Below are the code and all the weights of a small trained network. Each question names an input and a target symbol and asks about switching units off, where a switched-off unit gives its printed mean instead of its output.

import numpy as np


def w(rows, s, z=0):
    codes = np.array(rows[::2]) - 128.0
    scale = np.full(codes.shape[1], s)
    scale[-1] = z or s
    return codes * scale


def norm(h):
    return h / np.sqrt((h * h).mean(-1, keepdims=True) + 1e-5)


def f(y):
    return np.maximum(y, 0)


def softmax(a):
    e = np.exp(a - a.max(-1, keepdims=True))
    return e / e.sum(-1, keepdims=True)


def log_softmax(a):
    a = a - a.max(-1, keepdims=True)
    return a - np.log(np.exp(a).sum(-1, keepdims=True))


def net(x, mask):
    ids = ['αβδζηθλμξπστφω'.index(c) for c in x.split()]
    T = len(ids)
    res = E[ids] + P[:T]
    q, k, v = (norm(res) @ M[0].T for M in (Q, K, V))
    z = softmax(np.where(np.tri(T) > 0, q @ k.T / 2**0.5, -1e9)) @ v
    res = res + np.where(mask[0], z, O[0][:, -1]) @ O[0][:, :-1]
    y = f(norm(res) @ A[0][:, :-1].T + A[0][:, -1])
    res = res + np.where(mask[1:13], y, B[0][:, -1]) @ B[0][:, :-1]
    return log_softmax(norm(res)[-1] @ U[:, :-1].T + U[:, -1])


Q, K, V, O, A, B = {}, {}, {}, {}, {}, {}
E = w([
[212,170,157],'α',
[149,130,142],'β',
[134,161,161],'δ',
[193,188,189],'ζ',
[99,116,20],'η',
[46,162,144],'θ',
[138,115,204],'λ',
[109,187,114],'μ',
[41,165,142],'ξ',
[139,48,139],'π',
[140,154,5],'σ',
[84,144,126],'τ',
[79,178,133],'φ',
[147,138,141],'ω',
],0.019)
P = w([
[186,255,186],'0',
[140,235,133],'1',
[111,226,110],'2',
[94,216,111],'3',
[75,203,113],'4',
[70,197,108],'5',
[63,190,110],'6',
[54,182,112],'7',
[49,175,109],'8',
[42,166,106],'9',
[40,166,106],'10',
[33,174,111],'11',
[36,174,107],'12',
],0.0059)
Q[0] = w([
[132,209,212],'h1',
[250,111,215],'h1',
],0.014)
K[0] = w([
[112,197,111],'h1',
[186,220,11],'h1',
],0.012)
V[0] = w([
[145,28,181],'h1',
[120,58,2],'h1',
],0.0075)
O[0] = w([
[126,212,2,155],'h1',
[174,228,220,2],'h1',
],0.0066,0.0027)
A[0] = w([
[151,99,177,249],'n1',
[155,141,81,163],'n2',
[95,100,135,185],'n3',
[77,108,196,68],'n4',
[213,79,190,254],'n5',
[100,74,105,213],'n6',
[250,27,181,192],'n7',
[101,94,92,107],'n8',
[118,217,157,106],'n9',
[164,142,165,222],'n10',
[118,179,116,76],'n11',
[97,133,124,66],'n12',
],0.016,0.0046)
B[0] = w([
[106,224,143,208],'n1',
[79,106,163,179],'n2',
[143,151,118,234],'n3',
[151,73,132,240],'n4',
[165,254,114,204],'n5',
[190,173,154,254],'n6',
[89,193,93,210],'n7',
[164,118,166,193],'n8',
[134,56,75,214],'n9',
[162,159,124,160],'n10',
[126,104,161,178],'n11',
[152,148,119,164],'n12',
],0.013,0.0065)
U = w([
[128,114,131,25],'α',
[135,101,129,27],'β',
[128,115,130,7],'δ',
[121,119,137,3],'ζ',
[202,73,82,109],'η',
[61,83,225,117],'θ',
[97,252,139,150],'λ',
[155,57,113,109],'μ',
[41,79,223,124],'ξ',
[11,121,65,193],'π',
[176,103,76,45],'σ',
[183,138,249,241],'τ',
[133,40,150,155],'φ',
[132,115,126,8],'ω',
],0.015,0.0054)

Each question gives the input, a string of symbols that net reads in full, and the target symbol t.
The units are the heads (2 rows each of Q, K, V and O) and the neurons (one row each of A and B). Each row of codes is followed by its name. A weight is (code - 128) times the scale printed after its matrix; where a second scale follows, it is the last column's (O, A, B and U).
mask holds one flag per unit, heads first, then neurons. A switched-off unit (its flag False) gives its mean, the last column of its rows in O or B, instead of its output. The means were averaged over made-up inputs and are rounded, as every weight is.
A unit's drop is (log p(t) with every unit on - log p(t) with that unit switched off) / (log p(t) with every unit on - log p(t) with every unit switched off).
The circuit of an input: a set's keep is (log p(t) with only the set's units on - log p(t) with every unit switched off) / (log p(t) with every unit on - log p(t) with every unit switched off). Starting from the 12 units with the biggest drops (on a tie, the unit counted first), units are removed one at a time, each time the one whose removal leaves the highest keep (on an exact tie, the one counted first), for as long as the keep stays at least 0.8.
circuit, biggest first: the units of the circuit, biggest drop first
unit that matters most: the unit with the biggest drop
k most important neurons: the k neurons with the biggest drops, biggest first
drop when u is switched off: that unit's drop, to one decimal
input τ π ζ τ η ξ ω τ τ τ σ, target π: circuit, biggest first : n2; n5
input θ τ β τ τ η, target η: circuit, biggest first : h1; n5; n6; n8
input δ τ ζ μ π σ, target π: 2 most important neurons : n6; n2
input ζ θ ξ ξ τ τ τ π ζ δ λ δ, target τ: 3 most important neurons : n4; n7; n5
input θ δ ξ, target ξ: circuit, biggest first : n5; h1; n7
input δ τ τ θ τ δ τ τ ξ ξ, target ξ: circuit, biggest first : h1; n5; n7
input π δ τ ω β θ ω π σ θ, target π: circuit, biggest first : n9; n5; n1
input τ π η λ π π π η ζ μ π ζ λ, target λ: unit that matters most : n7
input ξ β τ ξ θ, target θ: 3 most important neurons : n5; n7; n4
input ξ τ α φ, target φ: 3 most important neurons : n5; n1; n7
input τ τ ζ τ ξ θ η, target η: drop when n6 is switched off : 0.4
input τ π θ π α π τ π, target τ: drop when h1 is switched off : 1.6
input τ τ μ ξ τ δ τ, target τ: drop when h1 is switched off : 1.4
input τ τ τ π ξ τ μ, target π: most important neuron : n4
